Here is a tiny trained network, its code and every weight. The questions are about switching its units off for an input and a class, where a switched-off unit gives its printed mean instead of its output.

import numpy as np


def w(rows, s, z=0):
    codes = np.array(rows[::2]) - 128.0
    scale = np.full(codes.shape[1], s)
    scale[-1] = z or s
    return codes * scale


def norm(h):
    return h / np.sqrt((h * h).mean(-1, keepdims=True) + 1e-5)


def f(y):
    return y / 2 * (1 + np.tanh(0.7978845608 * (y + 0.044715 * y**3)))


def log_softmax(a):
    a = a - a.max(-1, keepdims=True)
    return a - np.log(np.exp(a).sum(-1, keepdims=True))


def net(x, mask):
    res = np.array(x, float).reshape(1, 7) / 4 @ E
    u = 0
    for l in range(3):
        y = f(norm(res) @ A[l][:, :-1].T + A[l][:, -1])
        res = res + np.where(mask[u : u + 5], y, B[l][:, -1]) @ B[l][:, :-1]
        u += 5
    return log_softmax(norm(res)[-1] @ U[:, :-1].T + U[:, -1])


A, B = {}, {}
E = w([
[125,131,134,131,127,126,126,130,129,132],'x0',
[133,122,131,115,131,120,115,120,131,132],'x1',
[132,239,78,111,58,215,42,87,69,194],'x2',
[137,213,173,79,224,162,111,170,151,38],'x3',
[215,116,255,144,109,201,158,34,171,172],'x4',
[127,127,130,130,128,127,123,128,131,127],'x5',
[136,133,132,136,122,121,120,129,131,126],'x6',
],0.0063)
A[0] = w([
[105,71,114,100,130,39,144,254,128,109,137],'L0N0',
[147,148,208,92,202,120,163,164,155,54,2],'L0N1',
[128,81,90,124,133,171,50,173,93,143,9],'L0N2',
[160,141,211,117,89,171,94,106,103,158,46],'L0N3',
[174,75,202,117,142,127,204,93,153,116,95],'L0N4',
],0.0061,0.0027)
B[0] = w([
[158,153,123,130,163,108,172,2,84,119,253],'L0N0',
[158,95,37,141,189,192,107,175,217,194,242],'L0N1',
[157,111,122,105,46,190,155,147,130,138,130],'L0N2',
[123,97,20,112,125,151,214,110,153,51,179],'L0N3',
[89,83,207,168,35,154,68,226,142,83,248],'L0N4',
],0.0059,0.0048)
A[1] = w([
[61,208,56,79,89,128,47,191,79,154,155],'L1N0',
[67,230,203,53,154,137,114,130,100,29,199],'L1N1',
[78,61,156,127,102,66,153,108,144,141,49],'L1N2',
[71,63,123,167,254,79,172,139,156,91,53],'L1N3',
[191,173,172,124,102,211,163,79,112,179,3],'L1N4',
],0.0057,0.0021)
B[1] = w([
[178,75,183,30,63,138,179,212,147,128,255],'L1N0',
[161,161,170,103,171,168,106,115,151,56,196],'L1N1',
[172,163,140,159,74,98,212,83,149,2,175],'L1N2',
[122,183,92,127,138,121,73,128,83,182,254],'L1N3',
[93,150,69,150,211,71,143,83,186,162,176],'L1N4',
],0.0075,0.0038)
A[2] = w([
[121,205,129,105,146,210,80,60,154,129,5],'L2N0',
[127,53,157,144,1,77,131,171,78,154,83],'L2N1',
[116,42,66,147,8,126,199,97,131,249,254],'L2N2',
[78,77,76,180,65,21,160,76,32,184,10],'L2N3',
[142,174,36,123,224,86,103,150,81,157,30],'L2N4',
],0.0065,0.0022)
B[2] = w([
[141,109,82,184,34,67,165,85,71,76,155],'L2N0',
[119,87,145,107,213,72,250,122,83,184,203],'L2N1',
[53,144,145,147,156,86,48,132,106,142,254],'L2N2',
[224,155,83,97,63,245,142,117,201,61,206],'L2N3',
[127,164,188,178,115,65,123,121,78,141,168],'L2N4',
],0.011,0.0085)
U = w([
[207,160,54,136,82,142,187,67,132,58,252],'0',
[147,193,156,172,199,33,73,155,53,123,102],'1',
[62,78,92,44,138,77,150,152,62,240,78],'2',
[179,153,144,34,84,198,106,233,120,92,114],'3',
[79,47,206,173,139,78,201,98,127,171,77],'4',
[171,77,157,174,169,221,84,219,217,127,94],'5',
[35,145,99,188,83,105,4,68,121,166,86],'6',
],0.018,0.003)

Each question gives the input, the list of numbers given to net, and the class t.
The units are the neurons (one row each of A and B). Each row of codes is followed by its name. A weight is (code - 128) times the scale printed after its matrix; where a second scale follows, it is the last column's (A, B and U).
mask holds one flag per neuron, layer by layer. A switched-off neuron (its flag False) gives its mean, the last column of its row in B, instead of its output. The means were averaged over made-up inputs and are rounded, as every weight is.
A unit's drop is (log p(t) with every unit on - log p(t) with that unit switched off) / (log p(t) with every unit on - log p(t) with every unit switched off).
The circuit of an input: a set's keep is (log p(t) with only the set's units on - log p(t) with every unit switched off) / (log p(t) with every unit on - log p(t) with every unit switched off). Starting from the 12 units with the biggest drops (on a tie, the unit counted first), units are removed one at a time, each time the one whose removal leaves the highest keep (on an exact tie, the one counted first), for as long as the keep stays at least 0.8.
units of the circuit, in order: the units of the circuit, biggest drop first
top k neurons: the k neurons with the biggest drops, biggest first
top k neurons in layer l: the k neurons of layer l with the biggest drops, biggest first
drop of u: that unit's drop, to one decimal
input [3,-8,6,2,-6,3,-1], class 3: units of the circuit, in order -> [L1N0]
input [-2,-3,-6,-1,-8,-7,1], class 0: top 3 neurons -> [L2N3 L2N2 L0N0]
input [-5,5,6,-1,8,-1,-5], class 6: units of the circuit, in order -> [L2N3 L2N1]
input [-1,-6,6,-1,-4,1,4], class 2: units of the circuit, in order -> [L1N0 L2N3]
input [-5,-5,4,0,3,7,-8], class 6: top 2 neurons in layer 0 -> [L0N0 L0N3]
input [0,-8,1,1,-4,0,0], class 3: top 2 neurons -> [L1N0 L1N1]
input [4,-1,1,6,-3,4,7], class 3: top 2 neurons in layer 2 -> [L2N2 L2N1]
input [-7,6,6,-8,-2,-2,5], class 2: top 2 neurons -> [L2N1 L1N0]
input [-3,-7,-8,-4,0,5,5], class 0: units of the circuit, in order -> [L2N3 L1N3]
input [-1,-7,-7,1,3,-6,3], class 5: top 2 neurons -> [L0N1 L1N0]
input [-3,-4,1,4,5,-1,-3], class 0: top 2 neurons -> [L2N0 L1N0]
input [2,-1,3,0,-2,-3,6], class 2: top 2 neurons -> [L2N3 L2N1]
input [7,4,1,8,-8,-8,7], class 3: top 3 neurons -> [L1N0 L2N2 L1N1]
input [-3,-7,-1,-5,-7,-6,4], class 0: units of the circuit, in order -> [L2N3]
input [-5,-1,0,4,1,-4,-4], class 5: top 3 neurons -> [L0N0 L0N1 L2N2]
input [6,2,0,-4,-2,1,-7], class 0: top 3 neurons -> [L2N3 L0N1 L0N4]
input [-6,7,8,-6,0,7,-5], class 2: top 2 neurons -> [L1N0 L0N0]
input [-8,2,-4,0,-5,3,-3], class 0: drop of L0N0 -> 1.0
input [-6,7,2,-8,5,5,2], class 6: drop of L1N0 -> 0.2
input [-3,-1,-1,5,2,-2,6], class 5: units of the circuit, in order -> [L0N1]
